Below is a small trained network, with its code and all its weights. Each question gives an input and a target symbol and asks what happens when units are switched off, that is, made to give their printed mean instead of their output.

import numpy as np


def w(rows, s, z=0):
    codes = np.array(rows[::2]) - 128.0
    scale = np.full(codes.shape[1], s)
    scale[-1] = z or s
    return codes * scale


def norm(h):
    return h / np.sqrt((h * h).mean(-1, keepdims=True) + 1e-5)


def f(y):
    return y / 2 * (1 + np.tanh(0.7978845608 * (y + 0.044715 * y**3)))


def softmax(a):
    e = np.exp(a - a.max(-1, keepdims=True))
    return e / e.sum(-1, keepdims=True)


def log_softmax(a):
    a = a - a.max(-1, keepdims=True)
    return a - np.log(np.exp(a).sum(-1, keepdims=True))


def net(x, mask):
    ids = ['αβδεζηθλξπστφψω'.index(c) for c in x.split()]
    T = len(ids)
    res = E[ids] + P[:T]
    u = 0
    for l in range(2):
        r = norm(res)
        for j in range(2):
            rows = slice(2 * j, 2 * j + 2)
            q, k, v = (r @ M[l][rows].T for M in (Q, K, V))
            z = softmax(np.where(np.tri(T) > 0, q @ k.T / 2**0.5, -1e9)) @ v
            o = O[l][rows]
            res = res + np.where(mask[u + j], z, o[:, -1]) @ o[:, :-1]
        u += 2
        y = f(norm(res) @ A[l][:, :-1].T + A[l][:, -1])
        res = res + np.where(mask[u : u + 12], y, B[l][:, -1]) @ B[l][:, :-1]
        u += 12
    return log_softmax(norm(res)[-1] @ U[:, :-1].T + U[:, -1])


Q, K, V, O, A, B = {}, {}, {}, {}, {}, {}
E = w([
[198,174,113,93,76,238,137],'α',
[156,148,138,120,110,193,139],'β',
[170,162,125,123,100,220,168],'δ',
[214,168,156,71,103,210,92],'ε',
[143,136,238,102,198,113,80],'ζ',
[119,92,168,116,198,145,157],'η',
[145,133,161,123,121,190,113],'θ',
[136,145,166,119,104,210,138],'λ',
[101,148,200,113,143,163,145],'ξ',
[197,136,111,217,226,243,90],'π',
[145,136,122,84,56,192,178],'σ',
[65,67,247,153,185,57,153],'τ',
[65,133,249,170,188,134,155],'φ',
[122,168,96,222,212,16,169],'ψ',
[127,226,193,181,63,138,152],'ω',
],0.015)
P = w([
[244,144,166,40,115,161,176],'0',
[237,57,206,141,85,90,145],'1',
[155,216,100,37,163,123,91],'2',
[202,147,188,87,138,174,225],'3',
[158,51,188,158,83,95,101],'4',
[101,214,79,71,162,120,88],'5',
[141,137,166,116,139,189,249],'6',
[108,59,175,164,82,125,89],'7',
[61,212,61,97,157,122,81],'8',
[91,135,149,145,136,186,247],'9',
[52,62,151,200,88,141,75],'10',
],0.014)
Q[0] = w([
[102,252,172,115,156,112,129],'0.h0',
[109,187,189,190,122,157,221],'0.h0',
[146,139,152,149,147,147,160],'0.h1',
[94,166,116,105,155,142,123],'0.h1',
],0.027)
K[0] = w([
[103,216,155,185,56,111,109],'0.h0',
[2,112,84,196,81,128,155],'0.h0',
[54,116,109,163,107,134,118],'0.h1',
[132,127,108,151,148,160,108],'0.h1',
],0.028)
V[0] = w([
[150,227,251,116,93,101,129],'0.h0',
[185,107,148,142,250,173,91],'0.h0',
[82,186,155,136,44,39,179],'0.h1',
[135,124,114,221,204,191,143],'0.h1',
],0.014)
O[0] = w([
[10,168,20,192,80,153,157,255],'0.h0',
[91,38,167,188,231,86,66,216],'0.h0',
[57,218,224,198,83,97,178,101],'0.h1',
[161,126,69,254,167,169,104,182],'0.h1',
],0.006,0.0096)
A[0] = w([
[57,156,119,116,157,189,171,14],'0.n0',
[148,62,116,123,108,198,179,1],'0.n1',
[149,186,78,134,92,37,61,122],'0.n2',
[153,156,82,128,94,199,179,78],'0.n3',
[52,119,170,54,111,126,146,218],'0.n4',
[144,85,198,174,51,202,130,13],'0.n5',
[149,184,159,88,70,139,106,72],'0.n6',
[70,70,160,131,111,125,163,246],'0.n7',
[105,114,119,143,47,163,26,109],'0.n8',
[138,72,222,118,19,132,126,159],'0.n9',
[87,120,190,93,152,168,78,70],'0.n10',
[205,164,75,140,156,85,248,121],'0.n11',
],0.017,0.0035)
B[0] = w([
[112,32,55,108,161,96,187,222],'0.n0',
[37,114,130,89,228,53,118,178],'0.n1',
[61,192,197,52,138,176,122,176],'0.n2',
[102,73,85,165,107,191,132,215],'0.n3',
[120,46,142,128,128,151,77,185],'0.n4',
[140,90,168,120,141,21,72,215],'0.n5',
[124,80,103,104,129,187,120,148],'0.n6',
[108,123,127,181,111,173,90,250],'0.n7',
[150,58,160,143,105,2,49,185],'0.n8',
[249,108,134,115,132,101,151,191],'0.n9',
[53,85,114,100,135,120,128,182],'0.n10',
[202,187,232,126,79,160,118,255],'0.n11',
],0.022,0.008)
Q[1] = w([
[216,123,86,88,180,118,147],'1.h0',
[68,70,187,3,130,137,188],'1.h0',
[137,202,81,128,123,140,119],'1.h1',
[135,169,133,118,177,83,143],'1.h1',
],0.021)
K[1] = w([
[130,62,143,57,162,118,119],'1.h0',
[91,221,4,137,131,87,87],'1.h0',
[137,149,119,132,118,138,149],'1.h1',
[127,129,154,119,151,125,126],'1.h1',
],0.025)
V[1] = w([
[125,180,100,117,115,90,138],'1.h0',
[116,88,159,97,96,90,164],'1.h0',
[128,172,175,134,167,200,226],'1.h1',
[140,249,174,105,87,131,120],'1.h1',
],0.014)
O[1] = w([
[120,135,150,75,124,138,146,75],'1.h0',
[75,112,153,149,115,102,88,134],'1.h0',
[103,110,29,245,160,104,133,59],'1.h1',
[47,2,45,89,215,116,55,3],'1.h1',
],0.0063,0.013)
A[1] = w([
[202,141,201,117,89,5,193,22],'1.n0',
[157,160,191,81,64,112,154,143],'1.n1',
[155,173,101,84,196,126,187,67],'1.n2',
[207,130,162,101,107,127,145,52],'1.n3',
[107,125,73,82,101,119,125,150],'1.n4',
[104,140,120,161,131,133,50,119],'1.n5',
[85,139,145,110,160,86,137,37],'1.n6',
[186,103,138,175,119,129,146,132],'1.n7',
[76,143,97,107,134,108,49,93],'1.n8',
[111,159,26,154,124,140,30,57],'1.n9',
[110,74,128,159,115,129,129,153],'1.n10',
[55,179,62,110,72,92,115,2],'1.n11',
],0.025,0.0045)
B[1] = w([
[113,171,253,231,130,102,150,248],'1.n0',
[155,98,120,139,135,93,141,205],'1.n1',
[184,114,77,125,156,116,127,139],'1.n2',
[80,145,121,125,163,139,166,186],'1.n3',
[127,133,174,148,164,139,134,148],'1.n4',
[135,102,99,98,113,104,104,183],'1.n5',
[143,177,161,89,111,140,143,146],'1.n6',
[131,105,138,128,123,91,144,206],'1.n7',
[115,127,103,143,100,125,184,167],'1.n8',
[102,141,68,166,131,75,167,162],'1.n9',
[148,169,113,121,123,106,102,209],'1.n10',
[90,17,106,164,152,182,109,132],'1.n11',
],0.045,0.016)
U = w([
[190,215,136,64,107,117,178,125],'α',
[89,213,116,146,182,145,88,128],'β',
[174,126,148,130,77,219,110,248],'δ',
[227,133,96,158,221,139,126,93],'ε',
[114,168,46,162,109,42,168,66],'ζ',
[209,144,115,168,4,159,196,22],'η',
[154,141,155,131,172,181,75,164],'θ',
[223,60,158,140,100,56,71,25],'λ',
[68,57,112,178,153,174,126,159],'ξ',
[80,150,138,91,69,124,54,255],'π',
[128,165,209,205,129,103,160,176],'σ',
[166,27,154,92,91,120,213,26],'τ',
[38,142,164,67,108,130,192,104],'φ',
[154,214,101,184,111,190,104,177],'ψ',
[70,99,148,87,206,92,115,45],'ω',
],0.011,0.0037)

Each question gives the input, a string of symbols that net reads in full, and the target symbol t.
The units are the heads (2 rows each of Q, K, V and O) and the neurons (one row each of A and B). Each row of codes is followed by its name. A weight is (code - 128) times the scale printed after its matrix; where a second scale follows, it is the last column's (O, A, B and U).
mask holds one flag per unit, layer by layer, with each layer's heads first. A switched-off unit (its flag False) gives its mean, the last column of its rows in O or B, instead of its output. The means were averaged over made-up inputs and are rounded, as every weight is.
A unit's drop is (log p(t) with every unit on - log p(t) with that unit switched off) / (log p(t) with every unit on - log p(t) with every unit switched off).
The circuit of an input: a set's keep is (log p(t) with only the set's units on - log p(t) with every unit switched off) / (log p(t) with every unit on - log p(t) with every unit switched off). Starting from the 12 units with the biggest drops (on a tie, the unit counted first), units are removed one at a time, each time the one whose removal leaves the highest keep (on an exact tie, the one counted first), for as long as the keep stays at least 0.8.
circuit, biggest first: the units of the circuit, biggest drop first
unit that matters most: the unit with the biggest drop
top k neurons: the k neurons with the biggest drops, biggest first
top k neurons in layer l: the k neurons of layer l with the biggest drops, biggest first
input π η σ ζ σ β θ, target τ: unit that matters most : 0.n3
input φ ψ α ξ ψ σ, target δ: top 2 neurons : [1.n0 0.n3]
input σ ψ ψ ξ ζ ξ ζ η ψ η ψ, target ζ: circuit, biggest first : [0.n5 1.n0]
input ξ φ δ, target η: top 2 neurons : [0.n3 1.n0]
input ζ σ π ω ζ ψ η ζ τ α, target λ: top 2 neurons in layer 0 : [0.n3 0.n5]
input σ η ζ λ, target ω: top 4 neurons : [0.n1 0.n0 1.n0 0.n3]
input η π ζ ω β ζ π ω ψ, target ξ: circuit, biggest first : [0.h0 1.n11]
input φ π η ψ ω ψ ξ ψ ζ, target ξ: circuit, biggest first : [0.h0 1.n11]
input θ σ α ψ η τ, target π: top 2 neurons : [0.n4 1.n0]
input ε θ δ ω δ ψ φ ε ψ, target ξ: circuit, biggest first : [1.n11 0.h0]
input ψ π λ, target ζ: top 2 neurons in layer 1 : [1.n9 1.n0]
input ψ π σ ζ ψ, target λ: top 2 neurons in layer 0 : [0.n0 0.n5]
input η ψ ψ λ θ δ τ ζ π σ ψ, target π: top 3 neurons : [0.n0 0.n4 0.n8]
input θ φ δ ζ, target ζ: circuit, biggest first : [0.h0 1.n0 0.n11]
input ω ζ φ, target ξ: circuit, biggest first : [0.h0 1.n11]
input ψ ψ δ ψ ζ ψ π π β, target ζ: unit that matters most : 0.h1
input ζ ψ ω ψ ψ φ α ξ ζ, target ξ: circuit, biggest first : [1.n11 0.h0]
input ξ ζ η φ π η ψ ζ φ ψ η, target π: top 2 neurons : [0.n7 0.n11]
input ψ σ σ π, target τ: top 2 neurons : [0.n3 1.n0]
input ζ φ η η ω η, target ξ: top 3 neurons : [1.n0 1.n11 0.n9]
input ψ σ δ, target η: unit that matters most : 0.n3
input ψ π ψ τ η ζ ψ ψ σ, target ζ: circuit, biggest first : [0.h1 1.n9]
input η φ ψ λ ξ ε ψ η ζ, target φ: top 2 neurons in layer 1 : [1.n0 1.n8]
input ψ ψ φ ψ λ ζ η β λ, target λ: top 2 neurons : [0.n8 1.n0]
input ψ β ψ ω, target η: top 2 neurons in layer 0 : [0.n0 0.n3]
input φ π α ω τ ζ θ, target λ: top 3 neurons : [0.n3 1.n0 1.n10]
